Here is a tiny trained network, its code and every weight. The questions are about switching its units off for an input and a class, where a switched-off unit gives its printed mean instead of its output.

import numpy as np


def w(rows, s, z=0):
    codes = np.array(rows[::2]) - 128.0
    scale = np.full(codes.shape[1], s)
    scale[-1] = z or s
    return codes * scale


def f(y):
    return y / 2 * (1 + np.tanh(0.7978845608 * (y + 0.044715 * y**3)))


def log_softmax(a):
    a = a - a.max(-1, keepdims=True)
    return a - np.log(np.exp(a).sum(-1, keepdims=True))


def net(x, mask):
    res = np.array(x, float).reshape(1, 7) / 4 @ E
    y = f(res @ A[0][:, :-1].T + A[0][:, -1])
    res = res + np.where(mask, y, B[0][:, -1]) @ B[0][:, :-1]
    return log_softmax(res[-1] @ U[:, :-1].T + U[:, -1])


A, B = {}, {}
E = w([
[136,130,127,102,131,131,106,159],'x0',
[88,78,32,113,150,178,185,181],'x1',
[253,161,97,180,153,148,148,164],'x2',
[129,187,128,85,77,219,119,54],'x3',
[132,129,127,117,126,129,120,142],'x4',
[129,128,127,124,128,129,123,135],'x5',
[130,130,127,118,131,129,120,139],'x6',
],0.017)
A[0] = w([
[179,147,198,143,128,67,80,102,222],'neuron 0',
[171,168,214,162,126,75,89,121,64],'neuron 1',
[140,179,225,64,65,136,93,56,172],'neuron 2',
[215,194,119,194,107,169,136,158,7],'neuron 3',
[98,131,115,135,131,164,112,113,74],'neuron 4',
[137,157,204,97,133,143,137,141,127],'neuron 5',
[117,144,98,83,112,128,187,140,64],'neuron 6',
[152,175,105,86,100,234,146,89,171],'neuron 7',
[123,100,107,122,105,156,126,122,76],'neuron 8',
[146,101,74,139,172,159,118,150,146],'neuron 9',
[109,88,98,103,154,165,117,97,168],'neuron 10',
[255,194,106,165,147,157,143,129,182],'neuron 11',
[177,93,58,178,220,109,191,176,120],'neuron 12',
[110,59,162,152,160,4,130,167,178],'neuron 13',
[177,92,87,162,169,112,163,178,118],'neuron 14',
[74,72,40,102,133,192,165,140,79],'neuron 15',
[142,167,82,112,94,193,124,100,4],'neuron 16',
],0.013,0.014)
B[0] = w([
[53,142,194,68,160,145,73,83,231],'neuron 0',
[154,205,46,153,162,81,217,175,191],'neuron 1',
[118,49,109,156,70,227,74,158,253],'neuron 2',
[2,206,219,25,199,114,92,55,180],'neuron 3',
[95,154,165,130,105,136,142,123,138],'neuron 4',
[116,97,154,127,120,153,131,156,160],'neuron 5',
[118,153,159,127,166,92,106,80,142],'neuron 6',
[68,111,202,64,159,105,95,83,229],'neuron 7',
[106,173,172,166,160,114,103,116,136],'neuron 8',
[133,64,155,145,78,120,145,150,173],'neuron 9',
[141,149,94,116,95,45,170,157,169],'neuron 10',
[148,204,48,156,178,75,182,195,235],'neuron 11',
[169,34,140,203,45,183,104,103,213],'neuron 12',
[98,229,121,84,239,50,183,119,233],'neuron 13',
[164,38,112,163,75,163,118,94,189],'neuron 14',
[82,239,117,86,213,57,149,119,198],'neuron 15',
[205,196,51,189,188,79,230,223,161],'neuron 16',
],0.011,0.027)
U = w([
[109,149,253,86,158,113,94,82,5],'0',
[153,162,53,168,152,92,176,192,208],'1',
[164,58,152,187,19,198,84,138,189],'2',
],0.015,0.0017)

Each question gives the input, the list of numbers given to net, and the class t.
The units are the neurons (one row each of A and B). Each row of codes is followed by its name. A weight is (code - 128) times the scale printed after its matrix; where a second scale follows, it is the last column's (A, B and U).
mask holds one flag per neuron, in row order. A switched-off neuron (its flag False) gives its mean, the last column of its row in B, instead of its output. The means were averaged over made-up inputs and are rounded, as every weight is.
A unit's drop is (log p(t) with every unit on - log p(t) with that unit switched off) / (log p(t) with every unit on - log p(t) with every unit switched off).
The circuit of an input: a set's keep is (log p(t) with only the set's units on - log p(t) with every unit switched off) / (log p(t) with every unit on - log p(t) with every unit switched off). Starting from the 12 units with the biggest drops (on a tie, the unit counted first), units are removed one at a time, each time the one whose removal leaves the highest keep (on an exact tie, the one counted first), for as long as the keep stays at least 0.8.
circuit, biggest first: the units of the circuit, biggest drop first
most important unit: the unit with the biggest drop
k most important neurons: the k neurons with the biggest drops, biggest first
drop when u is switched off: that unit's drop, to one decimal
input [1,-8,8,-1,-8,5,6], class 1: most important unit -> neuron 11
input [-6,-6,4,0,5,-3,-1], class 1: 3 most important neurons -> [neuron 1; neuron 11; neuron 7]
input [-3,7,-1,6,3,-8,0], class 0: 3 most important neurons -> [neuron 7; neuron 11; neuron 1]
input [-8,-2,1,-3,-6,4,2], class 1: 2 most important neurons -> [neuron 7; neuron 3]
input [-1,-6,6,-1,-1,2,-2], class 1: 3 most important neurons -> [neuron 11; neuron 1; neuron 7]
input [5,2,4,-4,-4,1,4], class 2: 2 most important neurons -> [neuron 12; neuron 14]
input [7,0,-5,8,-5,-3,-1], class 2: 2 most important neurons -> [neuron 2; neuron 13]
input [3,-8,5,-6,0,3,6], class 1: 3 most important neurons -> [neuron 1; neuron 11; neuron 7]
input [-7,6,-7,-2,6,4,0], class 1: 4 most important neurons -> [neuron 0; neuron 7; neuron 3; neuron 10]
input [-7,4,-8,-6,-2,4,7], class 1: 3 most important neurons -> [neuron 0; neuron 7; neuron 3]
input [8,5,5,-7,4,-1,3], class 2: 2 most important neurons -> [neuron 12; neuron 14]
input [2,-3,4,-1,-2,-1,-6], class 1: 2 most important neurons -> [neuron 11; neuron 7]
input [5,-4,-4,7,7,-1,-3], class 2: drop when neuron 2 is switched off -> 0.8
input [3,5,6,-5,-2,0,-1], class 2: circuit, biggest first -> [neuron 12]
input [1,-2,1,-4,0,6,4], class 1: drop when neuron 7 is switched off -> 7.1
input [-7,1,1,-3,-3,4,8], class 2: drop when neuron 1 is switched off -> 0.3
